Below is a small trained network, with its code and all its weights. Each question gives an input and a class and asks what happens when units are switched off, that is, made to give their printed mean instead of their output.

import numpy as np


def w(rows, s, z=0):
    codes = np.array(rows[::2]) - 128.0
    scale = np.full(codes.shape[1], s)
    scale[-1] = z or s
    return codes * scale


def f(y):
    return y / 2 * (1 + np.tanh(0.7978845608 * (y + 0.044715 * y**3)))


def log_softmax(a):
    a = a - a.max(-1, keepdims=True)
    return a - np.log(np.exp(a).sum(-1, keepdims=True))


def net(x, mask):
    res = np.array(x, float).reshape(1, 8) / 4 @ E
    y = f(res @ A[0][:, :-1].T + A[0][:, -1])
    res = res + np.where(mask, y, B[0][:, -1]) @ B[0][:, :-1]
    return log_softmax(res[-1] @ U[:, :-1].T + U[:, -1])


A, B = {}, {}
E = w([
[99,73,145,180,77],'x0',
[104,166,3,73,62],'x1',
[242,160,95,74,109],'x2',
[167,72,62,220,171],'x3',
[108,56,65,130,81],'x4',
[117,70,103,108,201],'x5',
[57,84,96,114,94],'x6',
[94,93,78,180,92],'x7',
],0.0056)
A[0] = w([
[112,126,151,146,131,78],'n0',
[162,107,85,76,130,125],'n1',
[120,93,9,115,59,144],'n2',
[168,184,172,131,138,147],'n3',
[184,76,110,211,142,73],'n4',
[120,151,185,145,44,234],'n5',
[167,162,143,122,156,11],'n6',
[122,118,132,129,129,88],'n7',
[20,23,151,159,109,175],'n8',
[163,156,188,77,90,138],'n9',
[112,142,73,143,198,189],'n10',
[73,182,132,182,178,254],'n11',
[104,102,14,120,83,154],'n12',
[199,131,115,68,144,134],'n13',
[163,105,110,171,140,96],'n14',
],0.016,0.0037)
B[0] = w([
[120,140,147,122,141,135],'n0',
[88,164,166,133,169,169],'n1',
[114,163,69,169,38,243],'n2',
[184,161,134,51,76,193],'n3',
[173,81,156,238,104,192],'n4',
[58,150,93,138,85,197],'n5',
[198,129,138,96,126,150],'n6',
[133,129,132,134,140,123],'n7',
[145,2,164,26,154,254],'n8',
[123,155,37,95,153,195],'n9',
[67,99,118,142,88,173],'n10',
[80,141,162,64,90,200],'n11',
[122,160,74,123,38,231],'n12',
[101,67,78,86,194,188],'n13',
[150,102,139,188,116,154],'n14',
],0.028,0.0099)
U = w([
[185,162,104,77,211,4],'0',
[104,56,206,69,243,198],'1',
[179,197,223,170,106,23],'2',
[29,197,84,98,78,230],'3',
[129,142,129,253,143,38],'4',
[186,69,138,146,90,183],'5',
],0.0056,0.0026)

Each question gives the input, the list of numbers given to net, and the class t.
The units are the neurons (one row each of A and B). Each row of codes is followed by its name. A weight is (code - 128) times the scale printed after its matrix; where a second scale follows, it is the last column's (A, B and U).
mask holds one flag per neuron, in row order. A switched-off neuron (its flag False) gives its mean, the last column of its row in B, instead of its output. The means were averaged over made-up inputs and are rounded, as every weight is.
A unit's drop is (log p(t) with every unit on - log p(t) with that unit switched off) / (log p(t) with every unit on - log p(t) with every unit switched off).
The circuit of an input: a set's keep is (log p(t) with only the set's units on - log p(t) with every unit switched off) / (log p(t) with every unit on - log p(t) with every unit switched off). Starting from the 12 units with the biggest drops (on a tie, the unit counted first), units are removed one at a time, each time the one whose removal leaves the highest keep (on an exact tie, the one counted first), for as long as the keep stays at least 0.8.
circuit, biggest first: the units of the circuit, biggest drop first
k most important neurons: the k neurons with the biggest drops, biggest first
drop of u: that unit's drop, to one decimal
input [8,-2,7,5,0,-4,-1,8], class 4: most important neuron -> [n4]
input [2,-5,-7,-4,-4,1,-1,-3], class 1: 2 most important neurons -> [n2 n8]
input [0,-4,-2,-2,1,8,-6,2], class 1: 2 most important neurons -> [n2 n12]
input [-1,1,-8,1,-7,0,-5,7], class 1: 2 most important neurons -> [n2 n12]
input [2,-5,2,6,8,4,5,-5], class 5: 2 most important neurons -> [n8 n4]
input [-3,-1,-8,2,8,-1,8,-2], class 5: circuit, biggest first -> [n8 n12 n2]
input [-4,-5,-2,4,8,-3,-2,0], class 5: 2 most important neurons -> [n4 n13]
input [5,-7,-1,7,3,-8,3,6], class 5: 2 most important neurons -> [n4 n8]
input [5,0,1,3,-2,-4,-7,5], class 4: 2 most important neurons -> [n8 n4]
input [-5,4,-5,-7,-4,3,-3,-5], class 0: 3 most important neurons -> [n2 n12 n5]
input [-1,-7,2,0,-7,2,4,-3], class 0: 2 most important neurons -> [n2 n12]
input [-1,-5,-6,5,-2,-5,-5,6], class 5: 4 most important neurons -> [n4 n13 n14 n1]
input [-8,0,6,8,-3,-4,0,4], class 5: drop of n13 -> 0.2
input [2,-6,2,4,-6,5,8,-1], class 1: drop of n2 -> 0.3
input [0,1,-6,8,4,6,-2,-2], class 5: drop of n8 -> 0.1
input [8,-5,-6,2,0,-3,-5,3], class 1: circuit, biggest first -> [n8]
